Below are the code and all the weights of a small trained network. Each question names an input and a target symbol and asks about switching units off, where a switched-off unit gives its printed mean instead of its output.

import numpy as np


def w(rows, s, z=0):
    codes = np.array(rows[::2]) - 128.0
    scale = np.full(codes.shape[1], s)
    scale[-1] = z or s
    return codes * scale


def norm(h):
    return h / np.sqrt((h * h).mean(-1, keepdims=True) + 1e-5)


def f(y):
    return y / 2 * (1 + np.tanh(0.7978845608 * (y + 0.044715 * y**3)))


def softmax(a):
    e = np.exp(a - a.max(-1, keepdims=True))
    return e / e.sum(-1, keepdims=True)


def log_softmax(a):
    a = a - a.max(-1, keepdims=True)
    return a - np.log(np.exp(a).sum(-1, keepdims=True))


def net(x, mask):
    ids = ['αδζλξπσφω'.index(c) for c in x.split()]
    T = len(ids)
    res = E[ids] + P[:T]
    u = 0
    for l in range(2):
        q, k, v = (norm(res) @ M[l].T for M in (Q, K, V))
        z = softmax(np.where(np.tri(T) > 0, q @ k.T / 2**0.5, -1e9)) @ v
        res = res + np.where(mask[u], z, O[l][:, -1]) @ O[l][:, :-1]
        u += 1
        y = f(norm(res) @ A[l][:, :-1].T + A[l][:, -1])
        res = res + np.where(mask[u : u + 12], y, B[l][:, -1]) @ B[l][:, :-1]
        u += 12
    return log_softmax(norm(res)[-1] @ U[:, :-1].T + U[:, -1])


Q, K, V, O, A, B = {}, {}, {}, {}, {}, {}
E = w([
[135,137,114,99],'α',
[183,175,126,141],'δ',
[113,149,119,70],'ζ',
[79,102,208,55],'λ',
[94,212,235,141],'ξ',
[104,135,105,181],'π',
[166,100,59,254],'σ',
[106,149,125,97],'φ',
[184,78,72,48],'ω',
],0.019)
P = w([
[169,89,152,108],'0',
[125,91,255,162],'1',
[95,118,172,108],'2',
[81,124,144,101],'3',
[78,171,99,132],'4',
[83,147,92,154],'5',
],0.0071)
Q[0] = w([
[145,190,163,132],'L0H0',
[74,1,189,118],'L0H0',
],0.0097)
K[0] = w([
[254,164,183,76],'L0H0',
[20,18,75,86],'L0H0',
],0.0064)
V[0] = w([
[49,130,79,174],'L0H0',
[244,71,254,148],'L0H0',
],0.0074)
O[0] = w([
[168,166,150,57,19],'L0H0',
[28,239,3,28,255],'L0H0',
],0.0056,0.0052)
A[0] = w([
[183,97,87,103,35],'L0N0',
[254,189,125,120,63],'L0N1',
[85,125,165,158,133],'L0N2',
[114,179,175,128,66],'L0N3',
[162,197,140,135,99],'L0N4',
[169,101,94,86,24],'L0N5',
[148,164,151,151,100],'L0N6',
[92,143,130,120,95],'L0N7',
[99,53,136,131,6],'L0N8',
[160,144,146,159,103],'L0N9',
[162,183,111,98,91],'L0N10',
[49,151,92,136,49],'L0N11',
],0.015,0.0023)
B[0] = w([
[114,37,142,150,127],'L0N0',
[255,109,243,138,212],'L0N1',
[95,99,99,53,148],'L0N2',
[100,121,51,138,184],'L0N3',
[127,206,166,154,216],'L0N4',
[81,51,130,130,126],'L0N5',
[138,175,127,103,148],'L0N6',
[100,99,116,142,177],'L0N7',
[128,156,214,93,127],'L0N8',
[155,133,92,111,129],'L0N9',
[148,108,171,191,232],'L0N10',
[94,98,182,183,254],'L0N11',
],0.015,0.0063)
Q[1] = w([
[103,30,109,194],'L1H0',
[79,2,159,44],'L1H0',
],0.0075)
K[1] = w([
[154,163,144,129],'L1H0',
[230,52,138,2],'L1H0',
],0.0088)
V[1] = w([
[41,59,61,207],'L1H0',
[45,164,250,45],'L1H0',
],0.012)
O[1] = w([
[76,1,123,243,107],'L1H0',
[36,68,214,8,253],'L1H0',
],0.0085,0.0046)
A[1] = w([
[160,137,5,201,29],'L1N0',
[50,163,192,144,35],'L1N1',
[142,180,60,219,82],'L1N2',
[75,139,149,194,79],'L1N3',
[70,190,110,70,44],'L1N4',
[190,243,124,106,3],'L1N5',
[150,41,136,20,29],'L1N6',
[126,152,68,103,112],'L1N7',
[108,168,134,142,72],'L1N8',
[45,163,57,169,44],'L1N9',
[131,78,127,78,93],'L1N10',
[78,100,107,120,60],'L1N11',
],0.013,0.0014)
B[1] = w([
[220,211,47,166,171],'L1N0',
[74,136,71,75,254],'L1N1',
[193,124,54,74,186],'L1N2',
[81,80,95,107,215],'L1N3',
[132,194,133,185,185],'L1N4',
[168,75,252,148,198],'L1N5',
[201,91,98,94,171],'L1N6',
[162,96,131,170,117],'L1N7',
[137,111,136,132,151],'L1N8',
[142,181,180,106,201],'L1N9',
[169,119,120,131,140],'L1N10',
[154,131,188,151,171],'L1N11',
],0.019,0.0069)
U = w([
[108,96,115,185,37],'α',
[188,149,224,149,211],'δ',
[113,87,133,150,53],'ζ',
[152,87,137,10,119],'λ',
[61,219,126,135,133],'ξ',
[125,101,125,141,53],'π',
[172,138,57,160,252],'σ',
[102,65,121,203,133],'φ',
[156,2,115,104,126],'ω',
],0.0096,0.0032)

Each question gives the input, a string of symbols that net reads in full, and the target symbol t.
The units are the heads (2 rows each of Q, K, V and O) and the neurons (one row each of A and B). Each row of codes is followed by its name. A weight is (code - 128) times the scale printed after its matrix; where a second scale follows, it is the last column's (O, A, B and U).
mask holds one flag per unit, layer by layer, with each layer's heads first. A switched-off unit (its flag False) gives its mean, the last column of its rows in O or B, instead of its output. The means were averaged over made-up inputs and are rounded, as every weight is.
A unit's drop is (log p(t) with every unit on - log p(t) with that unit switched off) / (log p(t) with every unit on - log p(t) with every unit switched off).
The circuit of an input: a set's keep is (log p(t) with only the set's units on - log p(t) with every unit switched off) / (log p(t) with every unit on - log p(t) with every unit switched off). Starting from the 12 units with the biggest drops (on a tie, the unit counted first), units are removed one at a time, each time the one whose removal leaves the highest keep (on an exact tie, the one counted first), for as long as the keep stays at least 0.8.
circuit, biggest first: the units of the circuit, biggest drop first
most important unit: the unit with the biggest drop
top k neurons: the k neurons with the biggest drops, biggest first
k most important neurons of layer l: the k neurons of layer l with the biggest drops, biggest first
drop of u: that unit's drop, to one decimal
input ω σ σ δ ζ, target σ: most important unit -> L1H0
input δ ξ φ φ, target ξ: circuit, biggest first -> L0N1, L1N4
input ζ ζ φ, target ω: 4 most important neurons of layer 0 -> L0N1, L0N4, L0N5, L0N2
input δ δ σ δ, target σ: circuit, biggest first -> L1H0, L1N2
input δ σ δ ω α, target σ: circuit, biggest first -> L1H0, L0N1, L1N0
input δ φ φ ζ, target ξ: circuit, biggest first -> L0N1, L1N4
input δ δ α φ, target ξ: top 2 neurons -> L0N1, L1N4
input δ φ δ α, target ξ: top 3 neurons -> L0N1, L0N4, L1N4
input δ σ φ σ φ, target σ: 2 most important neurons of layer 0 -> L0N4, L0N1
input φ δ ξ, target ξ: top 2 neurons -> L1N4, L0N3
input α δ ξ, target ξ: 3 most important neurons of layer 1 -> L1N9, L1N4, L1N5
input δ σ ζ, target ξ: top 2 neurons -> L0N1, L0N4
input ζ π δ α, target ω: top 2 neurons -> L0N4, L0N3
input δ φ δ δ ω, target ω: most important unit -> L0N5
input δ δ π, target ξ: drop of L1N10 -> 0.0
input δ δ δ δ σ δ, target σ: drop of L0H0 -> 0.3
input φ δ δ π, target λ: drop of L0N10 -> 0.1
input φ φ δ π, target λ: drop of L1H0 -> 0.2
input δ σ σ δ φ, target σ: 2 most important neurons of layer 1 -> L1N2, L1N0
input ζ φ φ, target ω: most important unit -> L1H0
